Below are the code and all the weights of a small trained network. Each question names an input and a class and asks about switching units off, where a switched-off unit gives its printed mean instead of its output.

import numpy as np


def w(rows, s, z=0):
    codes = np.array(rows[::2]) - 128.0
    scale = np.full(codes.shape[1], s)
    scale[-1] = z or s
    return codes * scale


def f(y):
    return y / 2 * (1 + np.tanh(0.7978845608 * (y + 0.044715 * y**3)))


def log_softmax(a):
    a = a - a.max(-1, keepdims=True)
    return a - np.log(np.exp(a).sum(-1, keepdims=True))


def net(x, mask):
    res = np.array(x, float).reshape(1, 5) / 4 @ E
    y = f(res @ A[0][:, :-1].T + A[0][:, -1])
    res = res + np.where(mask, y, B[0][:, -1]) @ B[0][:, :-1]
    return log_softmax(res[-1] @ U[:, :-1].T + U[:, -1])


A, B = {}, {}
E = w([
[136,196,78,126,202,115,103,174,124,21,55,183],'x0',
[33,87,75,205,45,151,1,155,189,33,114,104],'x1',
[85,165,134,90,219,51,171,159,171,35,162,18],'x2',
[68,209,83,118,66,39,55,100,103,167,156,76],'x3',
[145,23,60,90,128,64,86,167,89,167,158,185],'x4',
],0.0085)
A[0] = w([
[72,110,92,198,41,85,99,79,91,185,146,113,199],'neuron 0',
[202,11,136,77,193,93,197,152,104,64,111,137,173],'neuron 1',
[162,89,124,189,25,147,80,114,113,160,82,221,194],'neuron 2',
[162,103,125,120,21,124,141,103,150,149,237,112,228],'neuron 3',
[105,86,110,79,106,2,88,180,181,62,129,61,109],'neuron 4',
[192,200,96,76,106,92,127,179,55,52,93,157,251],'neuron 5',
[117,62,128,113,46,91,101,88,173,252,93,119,166],'neuron 6',
[236,208,195,104,116,147,175,86,123,203,106,223,176],'neuron 7',
],0.0066,0.0033)
B[0] = w([
[190,130,152,189,52,127,188,117,145,127,86,155,209],'neuron 0',
[201,176,23,143,161,76,147,200,175,134,179,140,220],'neuron 1',
[105,132,165,100,99,119,116,139,86,94,139,129,226],'neuron 2',
[186,172,187,161,110,104,165,160,141,136,86,108,202],'neuron 3',
[117,99,9,133,181,135,153,116,105,169,168,161,199],'neuron 4',
[160,182,140,111,59,114,130,182,109,155,183,76,194],'neuron 5',
[142,105,145,125,130,100,118,148,97,107,93,110,211],'neuron 6',
[125,174,107,130,81,147,78,118,63,117,158,142,252],'neuron 7',
],0.012,0.011)
U = w([
[187,136,206,218,53,150,153,133,178,38,71,62,253],'0',
[147,81,92,155,141,135,156,124,202,160,119,149,10],'1',
[119,44,171,106,82,126,101,127,72,127,136,179,15],'2',
[157,154,28,98,128,78,70,203,86,157,226,211,188],'3',
[1,78,77,163,211,161,131,57,162,113,109,60,44],'4',
],0.0083,0.0038)

Each question gives the input, the list of numbers given to net, and the class t.
The units are the neurons (one row each of A and B). Each row of codes is followed by its name. A weight is (code - 128) times the scale printed after its matrix; where a second scale follows, it is the last column's (A, B and U).
mask holds one flag per neuron, in row order. A switched-off neuron (its flag False) gives its mean, the last column of its row in B, instead of its output. The means were averaged over made-up inputs and are rounded, as every weight is.
A unit's drop is (log p(t) with every unit on - log p(t) with that unit switched off) / (log p(t) with every unit on - log p(t) with every unit switched off).
The circuit of an input: a set's keep is (log p(t) with only the set's units on - log p(t) with every unit switched off) / (log p(t) with every unit on - log p(t) with every unit switched off). Starting from all 8 units, units are removed one at a time, each time the one whose removal leaves the highest keep (on an exact tie, the one counted first), for as long as the keep stays at least 0.8.
units of the circuit, in order: the units of the circuit, biggest drop first
unit that matters most: the unit with the biggest drop
k most important neurons: the k neurons with the biggest drops, biggest first
drop when u is switched off: that unit's drop, to one decimal
input [-3,-5,-4,-5,-8], class 3: 4 most important neurons -> (neuron 7; neuron 0; neuron 3; neuron 6)
input [0,2,4,-8,1], class 3: unit that matters most -> neuron 1
input [-6,-4,8,-5,-4], class 1: 3 most important neurons -> (neuron 5; neuron 7; neuron 2)
input [2,8,4,4,-5], class 4: units of the circuit, in order -> (neuron 4; neuron 1; neuron 7)
input [7,6,5,-4,-5], class 4: units of the circuit, in order -> (neuron 1; neuron 4; neuron 0)
input [-4,-6,-7,8,7], class 0: units of the circuit, in order -> (neuron 0; neuron 3)
input [-8,-7,-4,-8,-2], class 3: 2 most important neurons -> (neuron 7; neuron 1)
input [3,3,7,4,-8], class 4: 2 most important neurons -> (neuron 1; neuron 7)
input [4,8,7,2,-3], class 3: 2 most important neurons -> (neuron 4; neuron 5)
input [-3,-7,-3,-6,-5], class 3: drop when neuron 7 is switched off -> 0.1
input [-6,-4,-5,1,-1], class 0: drop when neuron 3 is switched off -> 0.2
input [3,-1,-7,5,-4], class 0: drop when neuron 1 is switched off -> 0.4
